Below is a small trained network, with its code and all its weights. Each question gives an input and a target symbol and asks what happens when units are switched off, that is, made to give their printed mean instead of their output.

import numpy as np


def w(rows, s, z=0):
    codes = np.array(rows[::2]) - 128.0
    scale = np.full(codes.shape[1], s)
    scale[-1] = z or s
    return codes * scale


def f(y):
    return np.maximum(y, 0)


def softmax(a):
    e = np.exp(a - a.max(-1, keepdims=True))
    return e / e.sum(-1, keepdims=True)


def log_softmax(a):
    a = a - a.max(-1, keepdims=True)
    return a - np.log(np.exp(a).sum(-1, keepdims=True))


def net(x, mask):
    ids = ['δεθμξστφω'.index(c) for c in x.split()]
    T = len(ids)
    res = E[ids] + P[:T]
    u = 0
    for l in range(3):
        r = res
        for j in range(2):
            rows = slice(2 * j, 2 * j + 2)
            q, k, v = (r @ M[l][rows].T for M in (Q, K, V))
            z = softmax(np.where(np.tri(T) > 0, q @ k.T / 2**0.5, -1e9)) @ v
            o = O[l][rows]
            res = res + np.where(mask[u + j], z, o[:, -1]) @ o[:, :-1]
        u += 2
        y = f(res @ A[l][:, :-1].T + A[l][:, -1])
        res = res + np.where(mask[u : u + 4], y, B[l][:, -1]) @ B[l][:, :-1]
        u += 4
    return log_softmax(res[-1] @ U[:, :-1].T + U[:, -1])


Q, K, V, O, A, B = {}, {}, {}, {}, {}, {}
E = w([
[103,5,151],'δ',
[94,41,135],'ε',
[203,115,166],'θ',
[55,118,97],'μ',
[140,185,204],'ξ',
[179,185,120],'σ',
[162,206,85],'τ',
[173,191,118],'φ',
[77,80,116],'ω',
],0.016)
P = w([
[193,209,146],'0',
[124,192,113],'1',
[108,155,142],'2',
[77,157,139],'3',
[57,146,167],'4',
[36,157,173],'5',
[30,141,193],'6',
[21,129,204],'7',
[22,107,215],'8',
[18,98,223],'9',
[2,105,230],'10',
],0.0042)
Q[0] = w([
[250,100,88],'L0H0',
[115,63,138],'L0H0',
[128,200,70],'L0H1',
[115,124,24],'L0H1',
],0.013)
K[0] = w([
[87,192,253],'L0H0',
[37,82,139],'L0H0',
[100,63,144],'L0H1',
[113,57,110],'L0H1',
],0.015)
V[0] = w([
[71,123,129],'L0H0',
[162,80,1],'L0H0',
[160,82,140],'L0H1',
[214,246,6],'L0H1',
],0.0086)
O[0] = w([
[3,166,45,144],'L0H0',
[46,74,195,2],'L0H0',
[193,122,182,54],'L0H1',
[81,234,41,201],'L0H1',
],0.0059,0.0021)
A[0] = w([
[70,196,48,109],'L0N0',
[112,199,120,3],'L0N1',
[150,254,203,205],'L0N2',
[3,91,80,205],'L0N3',
],0.0078,0.0049)
B[0] = w([
[192,40,153,170],'L0N0',
[254,179,63,138],'L0N1',
[247,155,240,254],'L0N2',
[73,210,146,212],'L0N3',
],0.0091,0.0094)
Q[1] = w([
[74,180,129],'L1H0',
[108,124,146],'L1H0',
[255,145,98],'L1H1',
[75,147,86],'L1H1',
],0.019)
K[1] = w([
[177,47,125],'L1H0',
[160,109,225],'L1H0',
[1,33,85],'L1H1',
[206,118,175],'L1H1',
],0.01)
V[1] = w([
[166,191,106],'L1H0',
[99,55,117],'L1H0',
[175,98,255],'L1H1',
[88,132,4],'L1H1',
],0.0097)
O[1] = w([
[93,1,66,197],'L1H0',
[189,172,92,28],'L1H0',
[186,118,118,235],'L1H1',
[53,188,77,9],'L1H1',
],0.0079,0.014)
A[1] = w([
[77,92,142,157],'L1N0',
[165,244,188,33],'L1N1',
[110,125,151,37],'L1N2',
[213,103,167,2],'L1N3',
],0.011,0.0059)
B[1] = w([
[107,130,3,162],'L1N0',
[236,49,65,214],'L1N1',
[189,185,135,130],'L1N2',
[85,207,52,250],'L1N3',
],0.0066,0.018)
Q[2] = w([
[68,2,93],'L2H0',
[70,129,78],'L2H0',
[134,202,165],'L2H1',
[86,221,93],'L2H1',
],0.0097)
K[2] = w([
[233,59,120],'L2H0',
[211,21,35],'L2H0',
[249,148,255],'L2H1',
[157,67,120],'L2H1',
],0.0078)
V[2] = w([
[164,75,97],'L2H0',
[121,142,120],'L2H0',
[127,10,114],'L2H1',
[21,106,99],'L2H1',
],0.014)
O[2] = w([
[94,179,88,180],'L2H0',
[134,155,141,119],'L2H0',
[161,213,255,181],'L2H1',
[91,207,47,3],'L2H1',
],0.0086,0.024)
A[2] = w([
[126,95,142,229],'L2N0',
[140,255,44,99],'L2N1',
[155,81,153,150],'L2N2',
[137,168,49,7],'L2N3',
],0.008,0.011)
B[2] = w([
[117,104,68,228],'L2N0',
[32,80,103,152],'L2N1',
[77,119,110,253],'L2N2',
[95,1,222,130],'L2N3',
],0.013,0.018)
U = w([
[250,124,96,131],'δ',
[108,67,170,165],'ε',
[160,146,155,128],'θ',
[83,77,107,9],'μ',
[205,188,157,153],'ξ',
[113,133,157,106],'σ',
[80,121,125,93],'τ',
[105,132,167,100],'φ',
[134,149,31,220],'ω',
],0.011,0.013)

Each question gives the input, a string of symbols that net reads in full, and the target symbol t.
The units are the heads (2 rows each of Q, K, V and O) and the neurons (one row each of A and B). Each row of codes is followed by its name. A weight is (code - 128) times the scale printed after its matrix; where a second scale follows, it is the last column's (O, A, B and U).
mask holds one flag per unit, layer by layer, with each layer's heads first. A switched-off unit (its flag False) gives its mean, the last column of its rows in O or B, instead of its output. The means were averaged over made-up inputs and are rounded, as every weight is.
A unit's drop is (log p(t) with every unit on - log p(t) with that unit switched off) / (log p(t) with every unit on - log p(t) with every unit switched off).
The circuit of an input: a set's keep is (log p(t) with only the set's units on - log p(t) with every unit switched off) / (log p(t) with every unit on - log p(t) with every unit switched off). Starting from the 12 units with the biggest drops (on a tie, the unit counted first), units are removed one at a time, each time the one whose removal leaves the highest keep (on an exact tie, the one counted first), for as long as the keep stays at least 0.8.
units of the circuit, in order: the units of the circuit, biggest drop first
most important unit: the unit with the biggest drop
top k neurons: the k neurons with the biggest drops, biggest first
k most important neurons of layer l: the k neurons of layer l with the biggest drops, biggest first
heads that matter: for each layer, one digit per head in row order, 1 if its drop is at least 0.15 and else 0, layers parted by /
input δ ω ξ ω ω δ, target δ: heads that matter -> 11 / 11 / 00
input μ μ ω δ, target μ: top 2 neurons -> (L0N2; L2N3)
input ω φ ξ θ ξ ξ τ ξ ω ξ δ, target ω: units of the circuit, in order -> (L1H1; L2H1; L0N2)
input τ φ ξ, target δ: heads that matter -> 01 / 01 / 00
input ξ φ τ τ θ ε ω ξ ξ θ δ, target ξ: most important unit -> L1H1
input ξ θ θ μ, target ξ: units of the circuit, in order -> (L1H1; L2H1; L0H0; L0N2)
input δ θ ω τ τ φ ε ω, target δ: units of the circuit, in order -> (L0H1; L1H0; L0N3; L1N1)
input τ ξ δ, target τ: top 4 neurons -> (L0N1; L2N1; L0N3; L1N0)
input ξ ξ ξ τ τ ξ ξ σ τ ω, target ξ: top 2 neurons -> (L1N0; L0N2)
input τ ξ φ ξ ξ δ τ τ, target ε: top 2 neurons -> (L0N3; L0N2)
input ξ ε ω ω ω ξ τ ξ φ θ, target δ: units of the circuit, in order -> (L0H0; L0N3)
input ω ε ξ ξ ξ σ τ ξ θ δ, target ω: units of the circuit, in order -> (L0N2; L2H1; L1H1)
input ξ δ δ ω ξ ξ ξ ξ θ, target δ: heads that matter -> 10 / 10 / 00
input δ ξ μ φ ξ ξ ξ ξ ω μ, target δ: units of the circuit, in order -> (L1H0; L0H1; L0N3; L1N1)
input θ ω τ τ φ ξ τ, target ε: top 4 neurons -> (L1N0; L0N2; L0N1; L2N2)
input ξ ξ ξ ξ ε θ δ ω ε φ σ, target δ: top neuron -> (L1N1)
input τ τ θ ξ μ ω, target τ: 2 most important neurons of layer 1 -> (L1N0; L1N3)
input ξ μ ξ ω ξ ω ξ ξ θ ω φ, target δ: units of the circuit, in order -> (L1H0; L1N1; L0H0; L0N2)
input ω δ ξ ω ε, target ω: units of the circuit, in order -> (L0N2; L2H1)
input ξ ω ω ξ ω ξ ξ τ, target δ: units of the circuit, in order -> (L1H0; L1N1; L0N2)
input δ σ ξ τ δ σ φ ξ τ ξ μ, target δ: units of the circuit, in order -> (L0H1; L1H0; L0N3; L1N1)
input ξ σ ξ μ φ φ ω, target ξ: heads that matter -> 00 / 11 / 01
input τ ξ ξ ε φ ω, target τ: top 3 neurons -> (L0N1; L2N1; L0N3)
